Below are the code and all the weights of a small trained network. Each question names an input and a class and asks about switching units off, where a switched-off unit gives its printed mean instead of its output.

import numpy as np


def w(rows, s, z=0):
    codes = np.array(rows[::2]) - 128.0
    scale = np.full(codes.shape[1], s)
    scale[-1] = z or s
    return codes * scale


def f(y):
    return np.maximum(y, 0)


def log_softmax(a):
    a = a - a.max(-1, keepdims=True)
    return a - np.log(np.exp(a).sum(-1, keepdims=True))


def net(x, mask):
    res = np.array(x, float).reshape(1, 3) / 4 @ E
    y = f(res @ A[0][:, :-1].T + A[0][:, -1])
    res = res + np.where(mask, y, B[0][:, -1]) @ B[0][:, :-1]
    return log_softmax(res[-1] @ U[:, :-1].T + U[:, -1])


A, B = {}, {}
E = w([
[58,141,231,169,66,84,86,195,112],'x0',
[250,51,183,187,84,135,81,85,63],'x1',
[111,15,102,173,43,112,163,63,139],'x2',
],0.012)
A[0] = w([
[253,139,192,140,162,141,2,110,83,46],'n1',
[98,105,201,116,105,21,57,208,95,4],'n2',
[165,86,122,70,221,205,173,129,97,70],'n3',
[132,213,216,95,125,101,38,130,123,117],'n4',
[61,172,70,74,192,88,102,199,173,169],'n5',
[228,212,104,112,192,158,90,177,93,81],'n6',
[234,121,120,60,161,170,134,91,200,6],'n7',
],0.0081,0.0048)
B[0] = w([
[182,172,202,66,57,109,84,74,197,228],'n1',
[37,193,38,112,111,255,114,113,123,203],'n2',
[106,85,97,137,90,203,92,149,89,185],'n3',
[80,41,124,183,165,152,150,123,107,206],'n4',
[158,171,148,119,73,107,190,53,171,253],'n5',
[109,49,169,159,144,165,199,56,63,210],'n6',
[159,133,80,93,60,220,110,175,116,186],'n7',
],0.0095,0.013)
U = w([
[55,124,36,125,68,243,133,152,87,67],'0',
[174,232,179,86,49,52,152,32,245,81],'1',
[66,2,151,185,119,133,225,89,81,192],'2',
[136,146,128,138,154,82,161,97,99,254],'3',
[149,152,67,121,168,53,99,217,157,72],'4',
],0.0076,0.0093)

Each question gives the input, the list of numbers given to net, and the class t.
The units are the neurons (one row each of A and B). Each row of codes is followed by its name. A weight is (code - 128) times the scale printed after its matrix; where a second scale follows, it is the last column's (A, B and U).
mask holds one flag per neuron, in row order. A switched-off neuron (its flag False) gives its mean, the last column of its row in B, instead of its output. The means were averaged over made-up inputs and are rounded, as every weight is.
A unit's drop is (log p(t) with every unit on - log p(t) with that unit switched off) / (log p(t) with every unit on - log p(t) with every unit switched off).
The circuit of an input: a set's keep is (log p(t) with only the set's units on - log p(t) with every unit switched off) / (log p(t) with every unit on - log p(t) with every unit switched off). Starting from all 7 units, units are removed one at a time, each time the one whose removal leaves the highest keep (on an exact tie, the one counted first), for as long as the keep stays at least 0.8.
units of the circuit, in order: the units of the circuit, biggest drop first
unit that matters most: the unit with the biggest drop
k most important neurons: the k neurons with the biggest drops, biggest first
drop of u: that unit's drop, to one decimal
input [-4,-8,0], class 1: unit that matters most => n5
input [4,1,1], class 0: 2 most important neurons => (n2 n6)
input [-7,6,-2], class 0: 4 most important neurons => (n7 n3 n5 n6)
input [2,-4,-5], class 2: 2 most important neurons => (n1 n4)
input [-2,2,2], class 3: 4 most important neurons => (n6 n4 n2 n5)
input [-7,7,3], class 0: 2 most important neurons => (n7 n5)
input [-2,5,-7], class 2: 3 most important neurons => (n6 n4 n5)
input [0,-4,-3], class 1: 2 most important neurons => (n5 n3)
input [-2,0,0], class 3: 3 most important neurons => (n2 n4 n6)
input [0,1,-2], class 3: 4 most important neurons => (n5 n3 n2 n4)
input [2,-2,-6], class 2: units of the circuit, in order => (n4 n6)
input [-1,3,-6], class 2: 2 most important neurons => (n6 n4)
input [-6,5,-8], class 2: 2 most important neurons => (n6 n2)
input [-5,5,1], class 0: 3 most important neurons => (n5 n7 n3)
input [-8,6,8], class 0: unit that matters most => n7
input [5,5,0], class 0: 3 most important neurons => (n2 n5 n4)
input [3,2,2], class 3: units of the circuit, in order => (n6 n3 n7 n5)
input [4,-2,4], class 0: units of the circuit, in order => (n6 n5)
input [2,-1,2], class 3: drop of n1 => 0.5
input [-3,6,-2], class 1: unit that matters most => n1
input [1,-2,0], class 3: drop of n7 => 0.1
input [5,4,-7], class 2: drop of n6 => 0.9
